Below is a small trained network, with its code and all its weights. Each question gives an input and a class and asks what happens when units are switched off, that is, made to give their printed mean instead of their output.

import numpy as np


def w(rows, s, z=0):
    codes = np.array(rows[::2]) - 128.0
    scale = np.full(codes.shape[1], s)
    scale[-1] = z or s
    return codes * scale


def norm(h):
    return h / np.sqrt((h * h).mean(-1, keepdims=True) + 1e-5)


def f(y):
    return np.maximum(y, 0)


def log_softmax(a):
    a = a - a.max(-1, keepdims=True)
    return a - np.log(np.exp(a).sum(-1, keepdims=True))


def net(x, mask):
    res = np.array(x, float).reshape(1, 7) / 4 @ E
    u = 0
    for l in range(2):
        y = f(norm(res) @ A[l][:, :-1].T + A[l][:, -1])
        res = res + np.where(mask[u : u + 11], y, B[l][:, -1]) @ B[l][:, :-1]
        u += 11
    return log_softmax(norm(res)[-1] @ U[:, :-1].T + U[:, -1])


A, B = {}, {}
E = w([
[85,142,70,204,42,219,214,173,83,190,187,173],'x0',
[91,100,140,131,192,210,79,147,92,70,169,135],'x1',
[99,133,125,179,196,185,159,108,15,85,92,141],'x2',
[83,67,167,100,108,60,178,250,162,161,129,191],'x3',
[63,185,114,125,185,140,121,109,144,254,148,135],'x4',
[156,78,135,147,94,142,100,69,202,157,143,112],'x5',
[159,55,157,56,206,89,153,148,135,113,151,126],'x6',
],0.0073)
A[0] = w([
[178,65,157,109,220,214,76,85,94,33,129,87,183],'L0N0',
[63,162,142,94,90,62,181,179,201,173,128,184,2],'L0N1',
[73,99,170,125,170,91,171,194,131,101,133,148,56],'L0N2',
[144,60,15,121,193,147,119,105,110,90,57,179,101],'L0N3',
[46,139,134,161,245,114,232,83,141,231,140,134,123],'L0N4',
[28,129,82,113,228,118,50,161,151,138,146,114,93],'L0N5',
[142,159,171,2,171,48,172,102,116,62,87,138,28],'L0N6',
[203,146,176,123,95,95,61,6,189,149,97,58,39],'L0N7',
[182,168,60,111,16,50,109,140,80,73,149,101,7],'L0N8',
[65,139,151,100,66,222,108,89,72,142,111,123,44],'L0N9',
[157,113,138,111,134,90,152,187,108,164,59,97,87],'L0N10',
],0.0064,0.0031)
B[0] = w([
[239,139,104,78,120,146,105,45,73,80,255,170,254],'L0N0',
[149,144,185,79,145,84,139,125,74,25,219,118,207],'L0N1',
[131,71,204,89,101,79,91,113,149,142,98,94,181],'L0N2',
[106,163,195,175,145,138,59,175,219,96,141,93,170],'L0N3',
[126,163,85,97,103,176,175,129,156,216,12,93,223],'L0N4',
[152,217,162,18,109,147,199,99,169,240,129,115,183],'L0N5',
[78,95,77,233,100,186,182,78,85,109,168,103,203],'L0N6',
[112,154,162,34,142,95,89,52,206,186,54,124,225],'L0N7',
[177,147,59,114,145,139,121,107,178,172,74,182,189],'L0N8',
[128,116,161,155,150,130,159,141,92,151,174,101,171],'L0N9',
[134,133,102,78,125,86,208,156,105,128,139,88,167],'L0N10',
],0.0073,0.0068)
A[1] = w([
[114,112,75,123,138,120,67,64,194,131,102,133,112],'L1N0',
[89,144,92,154,19,209,129,85,92,207,113,182,118],'L1N1',
[161,190,76,152,51,98,123,148,157,151,112,93,191],'L1N2',
[56,165,193,97,179,120,135,167,34,175,147,133,122],'L1N3',
[78,65,129,102,91,33,120,220,152,137,126,170,6],'L1N4',
[139,132,132,124,214,166,99,139,127,166,104,176,54],'L1N5',
[124,156,117,129,73,179,99,125,122,92,225,146,106],'L1N6',
[156,178,145,118,145,101,67,94,212,139,86,140,91],'L1N7',
[149,132,83,199,109,203,97,190,100,254,79,172,6],'L1N8',
[86,193,116,171,61,140,221,126,125,184,135,151,142],'L1N9',
[106,145,146,8,99,113,101,144,188,140,154,174,151],'L1N10',
],0.0091,0.0024)
B[1] = w([
[148,177,171,84,73,200,121,114,135,158,130,184,198],'L1N0',
[72,76,136,160,164,131,69,148,97,136,160,129,235],'L1N1',
[159,175,114,80,188,102,111,66,134,127,155,123,219],'L1N2',
[111,106,86,56,110,137,69,96,219,176,99,102,204],'L1N3',
[181,138,236,225,90,146,118,150,73,167,110,185,193],'L1N4',
[77,140,145,92,75,45,115,90,149,170,50,199,150],'L1N5',
[113,78,99,168,184,112,125,139,92,70,135,163,202],'L1N6',
[161,160,85,76,104,150,130,176,185,233,119,149,219],'L1N7',
[60,81,35,135,182,2,187,201,102,109,40,16,196],'L1N8',
[16,75,40,157,239,128,110,94,248,54,159,126,248],'L1N9',
[150,209,101,132,89,178,117,85,74,130,83,130,254],'L1N10',
],0.0088,0.0084)
U = w([
[178,91,113,177,162,160,103,99,62,14,221,154,194],'0',
[178,182,124,47,81,150,123,81,153,204,135,130,239],'1',
[194,101,246,184,30,110,170,210,71,130,135,139,2],'2',
[31,84,45,149,201,113,151,163,142,127,117,47,70],'3',
],0.012,0.0029)

Each question gives the input, the list of numbers given to net, and the class t.
The units are the neurons (one row each of A and B). Each row of codes is followed by its name. A weight is (code - 128) times the scale printed after its matrix; where a second scale follows, it is the last column's (A, B and U).
mask holds one flag per neuron, layer by layer. A switched-off neuron (its flag False) gives its mean, the last column of its row in B, instead of its output. The means were averaged over made-up inputs and are rounded, as every weight is.
A unit's drop is (log p(t) with every unit on - log p(t) with that unit switched off) / (log p(t) with every unit on - log p(t) with every unit switched off).
The circuit of an input: a set's keep is (log p(t) with only the set's units on - log p(t) with every unit switched off) / (log p(t) with every unit on - log p(t) with every unit switched off). Starting from the 12 units with the biggest drops (on a tie, the unit counted first), units are removed one at a time, each time the one whose removal leaves the highest keep (on an exact tie, the one counted first), for as long as the keep stays at least 0.8.
circuit, biggest first: the units of the circuit, biggest drop first
top k neurons: the k neurons with the biggest drops, biggest first
k most important neurons of layer l: the k neurons of layer l with the biggest drops, biggest first
drop of u: that unit's drop, to one decimal
input [-3,1,4,7,-1,-5,-1], class 2: circuit, biggest first	(L0N2, L1N4)
input [-8,8,3,5,-1,-1,2], class 0: top neuron	(L0N0)
input [-6,-3,1,6,-8,-4,3], class 2: circuit, biggest first	(L1N9, L1N4)
input [-4,4,-4,-3,-3,-7,-4], class 0: 2 most important neurons of layer 0	(L0N0, L0N6)
input [-1,8,-8,1,-7,-2,-8], class 0: 3 most important neurons of layer 0	(L0N7, L0N4, L0N5)
input [-2,6,6,-1,3,6,0], class 0: top 3 neurons	(L0N0, L0N7, L1N6)
input [1,-4,6,-4,2,0,3], class 3: top 3 neurons	(L0N4, L0N7, L0N1)
input [-8,-1,-4,3,-7,-2,5], class 0: top 3 neurons	(L0N6, L0N4, L0N5)
input [1,-2,5,8,3,-4,1], class 1: top 3 neurons	(L0N1, L0N2, L1N3)
input [7,7,-4,2,-4,5,-1], class 3: 2 most important neurons of layer 0	(L0N0, L0N1)
input [2,5,-7,-1,-7,-8,-7], class 3: top 2 neurons	(L0N0, L0N8)
input [-6,7,3,-1,3,0,4], class 0: top 4 neurons	(L0N0, L0N7, L0N6, L1N6)
input [3,4,2,5,-4,-5,8], class 2: 2 most important neurons of layer 1	(L1N9, L1N4)
input [-1,7,-4,8,-8,-1,6], class 2: circuit, biggest first	(L1N4)
input [4,-1,6,5,-5,-8,5], class 2: top 2 neurons	(L0N2, L1N4)
input [4,-5,-2,-1,4,-3,5], class 3: top 2 neurons	(L1N9, L0N4)
input [4,-8,6,8,-2,-4,8], class 2: top 2 neurons	(L1N4, L0N2)
input [1,7,-4,6,2,-4,2], class 1: drop of L1N3	0.4
input [-1,-8,3,2,2,-5,0], class 3: drop of L1N9	0.1
input [2,1,-2,-2,-5,-1,-7], class 3: drop of L1N8	0.1
